Each row of numbers belongs to one of the things below and depends on some of the facts about them. Some rows are named. Which thing is each other row?

Facts:
gefem: is of sort; klifla: points at
gefem(vamotus, 733); gefem(rokek, 733); gefem(studu, 676); gefem(risum, 451); gefem(sanu, 79)
gefem(sagon, 676); gefem(vufilem, 676); gefem(vigos, 451); gefem(sazuk, 733); gefem(gagul, 79)
gefem(sidres, 733); gefem(dradro, 733); gefem(bruflol, 733); gefem(grosak, 676); gefem(stunim, 733)
gefem(bradedri, 733); gefem(stipe, 733); gefem(bosi, 645); gefem(gepiga, 733); gefem(bruke, 733)
gefem(plosta, 645); gefem(druskor, 451); gefem(fefi, 733); gefem(davar, 733); gefem(plafe, 733)
gefem(gretrir, 733); gefem(raflumun, 676); gefem(stestal, 451); gefem(zitir, 79); gefem(grusi, 733)
gefem(flistagrik, 733); gefem(pilam, 451); gefem(reke, 676); gefem(gapi, 451); gefem(brisil, 733)
gefem(brazupom, 645); gefem(skelim, 733); gefem(gruklo, 451); gefem(rego, 733); gefem(kovus, 645)
gefem(gudisto, 733); gefem(zimal, 451); gefem(rogro, 79); gefem(gragor, 79); gefem(tiplek, 79)
gefem(kliskim, 733); gefem(fluflunik, 645); gefem(rukliskar, 676); gefem(triklor, 645); gefem(zudrufa, 79)
gefem(brebruk, 676); gefem(letrezok, 451); gefem(moplim, 733); gefem(stisur, 451); gefem(pluskufer, 733)
gefem(dogis, 79); gefem(puplun, 79); gefem(fubus, 733); gefem(tiflik, 79); gefem(difis, 733)
gefem(geku, 451); gefem(stonis, 676); gefem(skabrom, 733); gefem(lidris, 676); gefem(doflu, 733)
gefem(mostar, 733); gefem(nogufe, 733); gefem(logroklam, 733); gefem(vabru, 733); gefem(drure, 733)
gefem(zipos, 79); gefem(plebre, 79); gefem(tedustol, 733); gefem(zelo, 451); gefem(gepler, 733)
gefem(sevozek, 676); gefem(trururis, 79); gefem(tupar, 451); gefem(nanem, 733); gefem(zusel, 645)
gefem(grenopes, 645); gefem(klesto, 645); gefem(klagrus, 733); gefem(basiflik, 645); gefem(dregil, 451)
gefem(grumum, 451); gefem(diruk, 645); gefem(takla, 79); gefem(kapaster, 451); gefem(zunel, 645)
gefem(briza, 645); gefem(tritrak, 676); gefem(niku, 733); gefem(mutro, 451); gefem(pleklo, 645)
gefem(luplum, 645); gefem(bogu, 645); gefem(plizubri, 733); gefem(dakoski, 733); gefem(fleflagil, 451)
gefem(sabi, 733); gefem(finam, 733); gefem(lufu, 645); gefem(sifo, 645); gefem(neroram, 79)
gefem(nimokul, 733); gefem(gristafan, 451); gefem(triter, 451); gefem(pliklal, 451); gefem(drifil, 79)
gefem(ziklak, 79); gefem(kladragul, 645); gefem(zunor, 733); gefem(staplos, 451); gefem(bopur, 645)
gefem(feskem, 79); gefem(truner, 645); gefem(gofor, 733); klifla(rokek, dregil); klifla(studu, fubus)
klifla(sanu, skabrom); klifla(sagon, kovus); klifla(sagon, logroklam); klifla(vigos, fubus); klifla(sazuk, gofor)
klifla(gagul, kovus); klifla(dradro, raflumun); klifla(bruflol, skabrom); klifla(bruflol, tritrak); klifla(bruflol, luplum)
klifla(grosak, raflumun); klifla(stunim, bruke); klifla(bradedri, nanem); klifla(stipe, sidres); klifla(stipe, tritrak)
klifla(bosi, raflumun); klifla(gepiga, klesto); klifla(bruke, raflumun); klifla(bruke, kovus); klifla(plosta, gagul)
klifla(plosta, trururis); klifla(druskor, gapi); klifla(plafe, druskor); klifla(stestal, bruke); klifla(zitir, grosak)
klifla(grusi, pluskufer); klifla(pilam, studu); klifla(pilam, feskem); klifla(reke, letrezok); klifla(gapi, gagul)
klifla(gapi, dregil); klifla(brisil, zimal); klifla(skelim, bruke); klifla(skelim, feskem); klifla(rego, nogufe)
klifla(kovus, dregil); klifla(gudisto, rego); klifla(kliskim, gagul); klifla(kliskim, pluskufer); klifla(kliskim, tiplek)
klifla(rukliskar, mostar); klifla(rukliskar, stipe); klifla(letrezok, kovus); klifla(moplim, gagul); klifla(moplim, neroram)
klifla(moplim, grenopes); klifla(stisur, fleflagil); klifla(stisur, nanem); klifla(dogis, bruke); klifla(dogis, sidres)
klifla(puplun, kovus); klifla(puplun, gruklo); klifla(fubus, raflumun); klifla(fubus, dregil); klifla(fubus, zimal)
klifla(tiflik, klesto); klifla(difis, pleklo); klifla(stonis, gepiga); klifla(doflu, dogis); klifla(mostar, doflu)
klifla(nogufe, rokek); klifla(logroklam, skabrom); klifla(drure, rokek); klifla(drure, feskem); klifla(plebre, gagul)
klifla(plebre, sifo); klifla(plebre, pluskufer); klifla(tedustol, raflumun); klifla(tedustol, fubus); klifla(tedustol, dregil)
klifla(zelo, lidris); klifla(sevozek, pluskufer); klifla(tupar, fubus); klifla(nanem, brisil); klifla(zusel, geku)
klifla(zusel, studu); klifla(zusel, gudisto); klifla(zusel, brebruk); klifla(zusel, davar); klifla(zusel, gragor)
klifla(klagrus, letrezok); klifla(klagrus, fluflunik); klifla(grumum, grusi); klifla(grumum, zimal); klifla(diruk, rogro)
klifla(takla, sifo); klifla(takla, dogis); klifla(kapaster, niku); klifla(tritrak, zimal); klifla(niku, dogis)
klifla(pleklo, raflumun); klifla(pleklo, rogro); klifla(pleklo, klesto); klifla(luplum, kladragul); klifla(bogu, raflumun)
klifla(plizubri, stipe); klifla(dakoski, gagul); klifla(dakoski, zimal); klifla(fleflagil, pleklo); klifla(lufu, vamotus)
klifla(sifo, bruke); klifla(neroram, finam); klifla(nimokul, vufilem); klifla(nimokul, vabru); klifla(nimokul, rego)
klifla(triter, sifo); klifla(triter, briza); klifla(pliklal, gagul); klifla(pliklal, sidres); klifla(pliklal, fubus)
klifla(pliklal, kladragul); klifla(drifil, rogro); klifla(ziklak, fefi); klifla(ziklak, kapaster); klifla(zunor, gagul)
klifla(zunor, zimal); klifla(staplos, tiplek); klifla(bopur, takla); klifla(feskem, gagul); klifla(feskem, kovus)
klifla(feskem, kladragul); klifla(truner, rokek); klifla(truner, studu); klifla(gofor, studu); klifla(gofor, sabi)

Named rows:
[  1   3   0  -4   2  -1  -9  27   3  -4   7  -2   3  -2  -2  -4   0   5
   7   0  -4   9   3 -18  16  10  -2  -3] -> mutro
[  0   1   1   2   0   3  -2  30   7 -12  13   1   5  -6   0  -2   0   3
   0   1  -5   1   0 -14  24  11   1  -6] -> pliklal
[  2   3   0  -5   2   2  -9  26   3  -4   9  -3   3  -3  -1  -2   0   5
   6   0  -4  11   2 -15  18  12  -2  -3] -> zelo
[  0   5   0   3   3  -2  -4  31   7 -10   9   0   3  -5   0  -6   1   2
   7   1  -3   1   2 -21  20   7   1  -5] -> stestal
[ 12  -2  -4  15   0  -4   9  -5   1  -5   1   2  -9  -3  -1  18  -3  -1
  -6  -2   0   0   2 -18  -1   1   3  -7] -> bogu
[ 14  -9  -2  16  -2  -6  11  -7   0  -1   2   1  -8  -4   0  19  -6   2
  -8  -2   0   5  -1 -12  12   5   3  -7] -> plosta
[ 10  -3  -6   8   1  -5   0 -11  -3   0  -8  -1 -12   0  -5  14  -4   1
  -1  -4   2   5   5 -25  -8  -2   0  -3] -> klesto
[ 17 -11  -1  13  -2  -9   5  -9  -2   1  -4   0  -8  -1  -2  17  -5   5
  -5  -3   1   8   2 -19   4   2   0  -5] -> grenopes
[ -9   0  11  11   4  -9   7  -6  11   2  -2   0  -2  -4   0   9  -3  -5
  11   2  -2  13  -4  14 -10   7   8   1] -> reke
[  4  -3   1  -3  -1  -5   5  -4  -6   3  -4   1   3   0   3  -9   1   1
   3   1   3 -17   5  11  -1 -11  -1   3] -> rokek
[ -1  -2   1  -9   0   7   4 -11  -6   4   4  -1   4  -2   4   0   0  -1
  -2   0   3 -15   1  21   8  -6   2   1] -> moplim
[ -4   1  -1  -7   0  10  -1 -11  -7  -1   3  -1   4   0   1   0   1  -1
   1   1   4 -17   2  10  -7 -11   0   6] -> mostar
[ -1  -6  -1 -13   1   6   0 -14  -6   7  -4  -1   2  -1   1  -4  -2   1
  -1   0   4 -12   3  19   9  -6  -1   3] -> grusi
[  4  -1   2  -3  -3  -2   5  -5  -6   3  -1   0   3   0   3  -5   2   0
   2   1   2 -16   4  16  -1 -10  -1   3] -> nogufe
[  1  -1   0  -7  -2   5   4  -8  -5   3   3  -1   3   0   4  -2   1  -2
   0   1   2 -15   2  17   5  -7   1   2] -> klagrus
[ -4   5  -1  -8   1   8   3  -6  -5   0   2   0   2  -1   3  -4   2  -4
   1   1   3 -21   4  14  -5 -10   2   2] -> dradro
[ -7   0  -2  -2   0  -4  -7  -3   5   6 -10   2  -1   8  -1 -13   0  -2
  -8  -1   0  21 -10  -9  -3   1  -4   1] -> tiplek
[-10  12  -4   2   1   1  -3   2   6  -1   0   2  -1   8   1 -11   4  -8
  -8  -1  -1  14 -11  -9 -10   0   0   0] -> zitir
[ -5   8  -2   4  -3  -7  -6   5   2   4  -5   1   0  11   0 -14   6  -3
  -5   1  -3  19  -9  -6 -21   2  -6   2] -> gragor

Rows to name:
No name comes twice in this set of rows, the named rows included.
[  6  -1   3   4   2 -15  -3  36   6  -7  -2   2   3  -3  -2 -15  -1   7
   9   2  -4   3   5 -27  15   5  -4  -4] -> dregil
[  2  -2   1  -6   3   0  -5  25   5  -3   6  -1   2  -5  -1  -4  -3   5
   4   0  -3   8   2 -14  30  13  -1  -6] -> staplos
[ -9   2   9   5   4  -6  -2 -12   8   5  -6  -3  -3   0  -3   9  -1  -2
  15   0  -1  19  -3  10 -18   8   5   5] -> lidris
[ -1  -6   0 -11   0   8   5 -12  -5   5   0  -1   4  -2   4  -1  -2  -1
  -4   0   2 -14   1  24  14  -4   2   0] -> kliskim
[ -8   3  -1   6  -1  -5  -2   1   7   0  -3   3   1   7   1 -13   3  -5
  -9   0  -1  16 -12  -8  -4   1  -1  -1] -> feskem
[-13   7   7   3   6   0   1 -11   9   3  -2  -3  -5  -1  -2  10  -2  -7
  13   0  -1  14  -3  15 -17   7   9   4] -> stonis
[-10   0  10  10   3  -5   6  -6  12   2   0   0   0  -3  -1  11  -2  -4
   8   2  -3  13  -5  19  -9   9   9   1] -> sagon
[-2 -2  1 -4  2  2 -4 26  6 -6  7  1  4 -6 -1 -5 -1  5 -2  1 -5  5  2 -6
 25 14 -1 -7] -> grumum
[ -4   6  -3 -12   2  11   0 -10  -7   2   2  -2   0   0   2  -2   2  -5
   3   0   3 -18   5  15  -4  -9   1   3] -> difis
[  9   0  -5  10   2  -2   5  -6  -1  -3  -2   0 -11  -2  -2  17  -3  -2
  -4  -4   1   0   3 -19  -4   1   3  -5] -> pleklo
[ -5  -2  -1 -10  -2  14   2 -10  -7   1   4   0   6  -2   2   1   1   0
  -7   1   2 -16   1  25   2  -4   0   2] -> bruflol
[ -2   2   0  -4   0   7   8  -4  -5   0   3   1   3  -2   4  -3   2  -4
  -2   2   2 -22   3  20   3  -8   3   1] -> tedustol
[-11  11  -5  -4   3  -1  -9  -2   4   3  -9   1  -4  11  -2 -15   3  -7
  -3  -2   0  16  -7 -17 -19  -2  -4   3] -> rogro

The same things again, as new rows of numbers:
Known rows:
[ 10  10  20   4  12  24   2  -3  -7  10 -18  23 -16] -> ziklak
[  6 -15  -5   5 -11  -9 -11   9  -2  27  -2   4 -22] -> gristafan
[ -1   2  15  -2  -3   9   7 -10  -6   6 -22  21   5] -> zitir
[ 14  -3  29 -22 -21  -8 -24  10  -2 -31   8  11  -1] -> zusel
[ -3  -4 -19  14 -13  -1  16   5 -39  -9  -7  -7   4] -> raflumun
[  3 -14  -3  14  -3   0  -4  -2 -33 -15 -15   5   9] -> grosak
[-9 21 10 13  3 -2 24  6 -4 30 -5 11 -2] -> tiplek
[ -8 -19  12   0   1   4 -18 -14  18 -19  24   9  -1] -> nimokul
[  2   5  -1   6  -9 -15 -22  -1   6  28 -20  -3   1] -> grumum
[-4 15 20 13  8 -3 15  3 -3 27 -9 17  3] -> neroram
[-17 -13  -5   7   5   3   9  -4  22  -9  -6 -24  11] -> nanem
[  1   8 -16   1  19  25   3 -13  12 -10   1 -13  -9] -> doflu
[ -5   2   0   4  25  -5  -8 -12  21   3   5  -3  20] -> kliskim
[  5  27   2   2   5  25  16  -5 -12  11 -19  15 -12] -> dogis
[  6 -13  -4   4 -11 -10 -11  10  -5  25  -1   3 -21] -> mutro
[  4   2 -13  -7  19  12   2 -21  11  -9   6   0  11] -> stunim
[ -8 -19   0   4  13   7   3  -1  17  -2  15  -3  -3] -> gretrir
[-15 -14   2   4  -3   4   3  -5  13 -14  34  -1  -8] -> vabru
[ 10   3 -13  -3 -12 -16  -3   0 -10  31   7  10  -7] -> letrezok

Which thing is each row?
No name comes twice in this set of rows, the named rows included.
[ 19   9   0 -24  -2 -12  15  24 -17  -2  14   1   0] -> fluflunik
[-12 -21  -2   6  12   7   9   4  13  -1  22  -6 -11] -> vamotus
[ -5  -4  -3   2  14  -2  -3 -14  20  -4  11   1  15] -> plafe
[ -5   6  -5   7  15  19  -4 -11  20 -12  -3 -17  -2] -> plizubri
[ 11  18   5 -16  -3 -17  14  29  -6   1   6 -11   7] -> grenopes
[ 20   2 -10  -3   0  -4 -19  -4  -5  28 -12   9  -9] -> triter
[ -4 -12  11  25 -14  -4  -8   9 -32 -12  15   8 -11] -> vufilem
[ 15  24  -5 -27  -6 -10  21  19 -16  -5  10  -6   5] -> kovus
[ -8  21  11   9   2   1  20   1  -5  23 -11  14   5] -> trururis
[  2   4  -9  -5  18   6  -6 -22  12 -12   6   4  10] -> skelim
[  9  25   7   6  11  20  10  -6  -8  13 -17  20  -9] -> takla
[  9  27  -3 -21 -12  -7  16  22 -14 -11   6 -16  -2] -> kladragul

Now the same things, written a new way:
Known rows:
[-6 19  5 -3 11  7  4 -5 13 12 -2  4  1] -> truner
[-18  12   4   6  14   1   0 -16   5   2  -8  -2   4] -> stestal
[-10   7  -7   2  13   1   8 -10   3   4   3   8  12] -> doflu
[-10  20  -5   3  -3  -4  10 -12   3   9  -2   1  -3] -> takla
[-7 19  6 -2 13  6  8 -2  8 11  0  4 -1] -> sifo
[-10   0  -9   0   6   5   4  -3  -2   2  -2  10   7] -> gepiga
[-10  21  -6   0   0  -4  10  -7  -1  10  -2  -1  -4] -> trururis
[-5 19  6 -2 14  5  4 -5 10 11 -1  5 -2] -> plosta
[-10   7  -9  -1  15   1   8  -6   0   5   3   7  12] -> skabrom
[-11  15  -7   0  -8  -1   8  -4  -3   8  -5   1  -7] -> rogro
[-7 13  5 -2  6  9  2 -1  8  9 -4  6 -6] -> diruk
[ -9  19  -6   3  -6  -3   4 -15   5   9  -4   2  -5] -> zitir
[ -9   7  -7   1  13   1   6 -10   3   5   2   8  12] -> stipe
[-11   7 -11  -2  10   3   6  -9   6   6   0   5  19] -> rego
[-10  21  -6   0   0  -4   9  -7  -1  10  -1  -1  -3] -> tiplek
[-18  12   4   6  14   1   0 -15   5   2  -8  -2   4] -> pliklal
[-11   8 -10  -2  12   2   7  -5   2   6   1   5  16] -> sabi
[-11  13  -1   6   7   7   5 -17 -12  10   4  -1   5] -> raflumun
[ -8   6  -8   2  13   1   2 -13   4   5   1   9  11] -> zunor

Rows to name:
No name comes twice in this set of rows, the named rows included.
[-10  13  -1   7   6   8   2 -21  -9  10   3  -1   4] -> grosak
[-12   6  -6   4  10   1  12 -11   4   3   3   9  14] -> niku
[-12   8 -11  -3  11   3   9  -4   2   6   0   4  18] -> davar
[ -9  14   1   9   7   6   3 -27  -6  10   4   0   5] -> rukliskar
[-16   6  -3   6   7   1  22  -9   3   2   5  10  16] -> fefi
[-9 21 -6  0  1 -5  7 -8 -1 10 -1  0 -5] -> neroram
[-12  16  -3   4   6   9   7 -17  -9  12   3  -4  11] -> brebruk
[ -8   4  -8   1  10   2   1 -11   3   4   0   9   9] -> bradedri
[-12  22  -8  -2  -4  -1  11  -6   3  11  -4  -3   3] -> gragor
[-13   9 -12  -4   9   4   9  -5   5   7  -1   4  21] -> vabru
[-10  15  -2   6   6   8   3 -22  -7  11   3  -2   7] -> studu
[-8 19  4 -4 10  8  5 -4 14 12 -3  3  4] -> zusel
[-8 13  4 -5  7  9  8  7  2  8 -3  5 -5] -> klesto
[-9  7 -9 -2 19  0  7 -2 -4  5  4  6 10] -> finam

